Below are the code and all the weights of a small trained network. Each question names an input and a class and asks about switching units off, where a switched-off unit gives its printed mean instead of its output.

import numpy as np


def w(rows, s, z=0):
    codes = np.array(rows[::2]) - 128.0
    scale = np.full(codes.shape[1], s)
    scale[-1] = z or s
    return codes * scale


def norm(h):
    return h / np.sqrt((h * h).mean(-1, keepdims=True) + 1e-5)


def f(y):
    return np.maximum(y, 0)


def log_softmax(a):
    a = a - a.max(-1, keepdims=True)
    return a - np.log(np.exp(a).sum(-1, keepdims=True))


def net(x, mask):
    res = np.array(x, float).reshape(1, 6) / 4 @ E
    u = 0
    for l in range(2):
        y = f(norm(res) @ A[l][:, :-1].T + A[l][:, -1])
        res = res + np.where(mask[u : u + 8], y, B[l][:, -1]) @ B[l][:, :-1]
        u += 8
    return log_softmax(norm(res)[-1] @ U[:, :-1].T + U[:, -1])


A, B = {}, {}
E = w([
[225,155,253,67,199,194,133],'x0',
[150,109,125,101,238,112,148],'x1',
[97,116,117,119,120,199,220],'x2',
[160,197,102,108,160,87,78],'x3',
[148,122,220,133,47,192,125],'x4',
[118,18,172,163,104,96,92],'x5',
],0.0027)
A[0] = w([
[119,176,164,133,92,158,116,74],'L0N1',
[151,167,165,115,116,145,113,40],'L0N2',
[108,91,100,125,78,76,87,40],'L0N3',
[153,91,168,123,255,96,79,5],'L0N4',
[113,97,98,137,75,79,96,44],'L0N5',
[111,113,94,165,49,95,89,33],'L0N6',
[109,41,187,130,21,180,174,18],'L0N7',
[95,124,35,115,162,113,159,23],'L0N8',
],0.0088,0.002)
B[0] = w([
[140,191,105,144,126,188,75,168],'L0N1',
[115,180,95,89,74,139,124,162],'L0N2',
[64,105,61,58,106,108,85,195],'L0N3',
[196,116,239,24,175,49,185,217],'L0N4',
[88,115,96,76,114,63,76,194],'L0N5',
[85,109,114,68,171,42,44,209],'L0N6',
[54,83,254,240,133,199,123,253],'L0N7',
[106,179,61,216,185,154,214,208],'L0N8',
],0.0094,0.0066)
A[1] = w([
[201,101,1,229,135,120,213,20],'L1N1',
[152,112,75,200,150,147,170,54],'L1N2',
[186,128,94,181,126,96,68,119],'L1N3',
[142,62,90,86,46,134,162,56],'L1N4',
[94,44,90,156,86,148,148,78],'L1N5',
[232,186,49,92,8,207,80,16],'L1N6',
[172,13,179,235,45,200,113,11],'L1N7',
[120,20,14,79,43,34,25,49],'L1N8',
],0.0073,0.0013)
B[1] = w([
[164,117,66,177,162,167,254,182],'L1N1',
[115,138,100,141,161,137,162,161],'L1N2',
[63,109,134,61,111,185,152,137],'L1N3',
[136,138,142,159,136,114,129,130],'L1N4',
[206,132,132,89,146,99,91,164],'L1N5',
[222,180,52,109,18,172,74,150],'L1N6',
[114,43,190,222,60,169,115,219],'L1N7',
[54,101,12,117,140,39,40,253],'L1N8',
],0.0098,0.0058)
U = w([
[220,133,240,13,179,58,181,124],'0',
[76,55,253,242,66,214,101,173],'1',
[26,91,35,99,127,24,21,209],'2',
[121,145,42,194,188,148,254,121],'3',
[215,216,96,94,16,198,71,5],'4',
],0.0073,0.0014)

Each question gives the input, the list of numbers given to net, and the class t.
The units are the neurons (one row each of A and B). Each row of codes is followed by its name. A weight is (code - 128) times the scale printed after its matrix; where a second scale follows, it is the last column's (A, B and U).
mask holds one flag per neuron, layer by layer. A switched-off neuron (its flag False) gives its mean, the last column of its row in B, instead of its output. The means were averaged over made-up inputs and are rounded, as every weight is.
A unit's drop is (log p(t) with every unit on - log p(t) with that unit switched off) / (log p(t) with every unit on - log p(t) with every unit switched off).
The circuit of an input: a set's keep is (log p(t) with only the set's units on - log p(t) with every unit switched off) / (log p(t) with every unit on - log p(t) with every unit switched off). Starting from the 12 units with the biggest drops (on a tie, the unit counted first), units are removed one at a time, each time the one whose removal leaves the highest keep (on an exact tie, the one counted first), for as long as the keep stays at least 0.8.
circuit, biggest first: the units of the circuit, biggest drop first
k most important neurons: the k neurons with the biggest drops, biggest first
k most important neurons of layer l: the k neurons of layer l with the biggest drops, biggest first
drop of u: that unit's drop, to one decimal
input [-2,3,0,-2,-5,0], class 3: circuit, biggest first : (L0N8)
input [-1,7,-4,-3,5,7], class 1: 2 most important neurons : (L0N7; L0N6)
input [6,-8,4,8,-6,4], class 0: circuit, biggest first : (L0N4; L1N8)
input [1,8,1,-7,-7,-5], class 3: 2 most important neurons of layer 0 : (L0N8; L0N6)
input [2,0,0,8,3,1], class 4: circuit, biggest first : (L0N2; L0N7; L1N6; L0N6)
input [-2,6,1,-3,-7,5], class 3: 2 most important neurons : (L0N8; L0N6)
input [-2,7,-3,8,-6,-6], class 3: 2 most important neurons of layer 0 : (L0N8; L0N6)
input [5,1,-4,-5,5,-5], class 4: 4 most important neurons : (L0N2; L1N6; L0N1; L0N7)
input [4,1,2,3,6,-2], class 4: 2 most important neurons of layer 0 : (L0N7; L0N2)
input [7,-6,4,-4,-6,-5], class 4: 2 most important neurons of layer 0 : (L0N7; L0N8)
input [8,-3,-3,2,0,0], class 0: 2 most important neurons of layer 0 : (L0N4; L0N3)
input [5,-3,0,8,-6,-8], class 4: 3 most important neurons : (L0N7; L0N6; L0N2)
input [-1,5,3,8,5,8], class 0: drop of L0N4 : 0.6
input [2,-6,3,-6,-4,6], class 1: most important neuron of layer 0 : (L0N7)
input [-4,-1,-2,-5,-4,-6], class 3: 2 most important neurons : (L0N8; L1N1)
input [4,1,-4,5,5,1], class 0: drop of L0N4 : 0.9
input [8,5,-3,-7,-4,8], class 0: drop of L0N4 : 0.3
input [5,-4,-3,-2,-3,-8], class 4: drop of L0N1 : 0.0
